Below is a small trained network, with its code and all its weights. Each question gives an input and a class and asks what happens when units are switched off, that is, made to give their printed mean instead of their output.

import numpy as np


def w(rows, s, z=0):
    codes = np.array(rows[::2]) - 128.0
    scale = np.full(codes.shape[1], s)
    scale[-1] = z or s
    return codes * scale


def norm(h):
    return h / np.sqrt((h * h).mean(-1, keepdims=True) + 1e-5)


def f(y):
    return np.maximum(y, 0)


def log_softmax(a):
    a = a - a.max(-1, keepdims=True)
    return a - np.log(np.exp(a).sum(-1, keepdims=True))


def net(x, mask):
    res = np.array(x, float).reshape(1, 6) / 4 @ E
    u = 0
    for l in range(3):
        y = f(norm(res) @ A[l][:, :-1].T + A[l][:, -1])
        res = res + np.where(mask[u : u + 3], y, B[l][:, -1]) @ B[l][:, :-1]
        u += 3
    return log_softmax(norm(res)[-1] @ U[:, :-1].T + U[:, -1])


A, B = {}, {}
E = w([
[220,125,164,196,95,163,89,173,137,41],'x0',
[172,165,248,120,132,111,123,103,253,187],'x1',
[165,158,130,202,74,184,105,130,152,88],'x2',
[135,120,172,112,191,56,151,75,206,184],'x3',
[28,113,130,117,56,104,72,134,64,171],'x4',
[153,84,82,68,182,172,161,159,69,137],'x5',
],0.0073)
A[0] = w([
[158,117,62,136,162,219,132,170,3,43,4],'0.n0',
[242,113,194,132,205,111,163,92,199,188,41],'0.n1',
[16,135,119,60,169,76,144,99,24,207,49],'0.n2',
],0.0062,0.0031)
B[0] = w([
[184,114,79,174,137,133,193,116,100,84,220],'0.n0',
[119,128,195,144,245,149,107,205,173,129,225],'0.n1',
[108,142,147,93,71,81,102,71,125,179,254],'0.n2',
],0.011,0.0072)
A[1] = w([
[1,169,138,76,163,93,147,93,44,186,4],'1.n0',
[209,117,12,125,130,154,147,175,21,75,64],'1.n1',
[27,120,66,54,121,79,138,129,95,242,92],'1.n2',
],0.0075,0.0036)
B[1] = w([
[108,27,162,80,99,164,119,113,133,160,222],'1.n0',
[130,74,66,146,63,210,247,197,125,44,231],'1.n1',
[119,64,110,119,165,102,84,45,95,159,255],'1.n2',
],0.012,0.0084)
A[2] = w([
[227,69,42,75,198,175,131,192,214,86,129],'2.n0',
[231,138,194,105,221,59,162,131,255,175,2],'2.n1',
[186,84,85,177,34,120,42,155,179,75,193],'2.n2',
],0.0051,0.0027)
B[2] = w([
[2,150,106,120,96,58,214,170,171,107,248],'2.n0',
[167,179,136,30,233,103,133,115,158,7,254],'2.n1',
[143,192,76,119,85,141,118,162,81,199,207],'2.n2',
],0.0091,0.0049)
U = w([
[155,103,58,153,109,159,218,189,72,69,135],'0',
[121,30,115,75,160,84,78,20,85,237,142],'1',
[177,238,135,192,73,127,36,141,101,208,3],'2',
[182,186,186,109,246,91,118,182,247,125,184],'3',
],0.011,0.0022)

Each question gives the input, the list of numbers given to net, and the class t.
The units are the neurons (one row each of A and B). Each row of codes is followed by its name. A weight is (code - 128) times the scale printed after its matrix; where a second scale follows, it is the last column's (A, B and U).
mask holds one flag per neuron, layer by layer. A switched-off neuron (its flag False) gives its mean, the last column of its row in B, instead of its output. The means were averaged over made-up inputs and are rounded, as every weight is.
A unit's drop is (log p(t) with every unit on - log p(t) with that unit switched off) / (log p(t) with every unit on - log p(t) with every unit switched off).
The circuit of an input: a set's keep is (log p(t) with only the set's units on - log p(t) with every unit switched off) / (log p(t) with every unit on - log p(t) with every unit switched off). Starting from all 9 units, units are removed one at a time, each time the one whose removal leaves the highest keep (on an exact tie, the one counted first), for as long as the keep stays at least 0.8.
units of the circuit, in order: the units of the circuit, biggest drop first
k most important neurons: the k neurons with the biggest drops, biggest first
top k neurons in layer l: the k neurons of layer l with the biggest drops, biggest first
drop when u is switched off: that unit's drop, to one decimal
input [6,3,-5,1,7,-8], class 2: 2 most important neurons => [0.n1, 1.n2]
input [-7,-6,1,-7,4,-1], class 1: top 2 neurons in layer 1 => [1.n2, 1.n0]
input [2,7,-4,-4,4,-3], class 3: units of the circuit, in order => [1.n2]
input [-7,1,-6,7,-7,7], class 3: 2 most important neurons => [0.n1, 2.n1]
input [7,0,-3,-4,8,-4], class 2: 2 most important neurons => [0.n0, 1.n1]
input [-5,-5,7,3,-3,-5], class 2: top 2 neurons in layer 2 => [2.n1, 2.n0]
input [8,-4,-3,2,-5,-8], class 3: 2 most important neurons => [1.n1, 0.n0]
input [-6,5,6,-7,-5,-1], class 3: drop when 1.n1 is switched off => 0.8
input [1,2,-2,2,-1,3], class 3: drop when 1.n2 is switched off => 0.0
input [2,4,4,-5,2,-1], class 2: drop when 1.n1 is switched off => 0.2
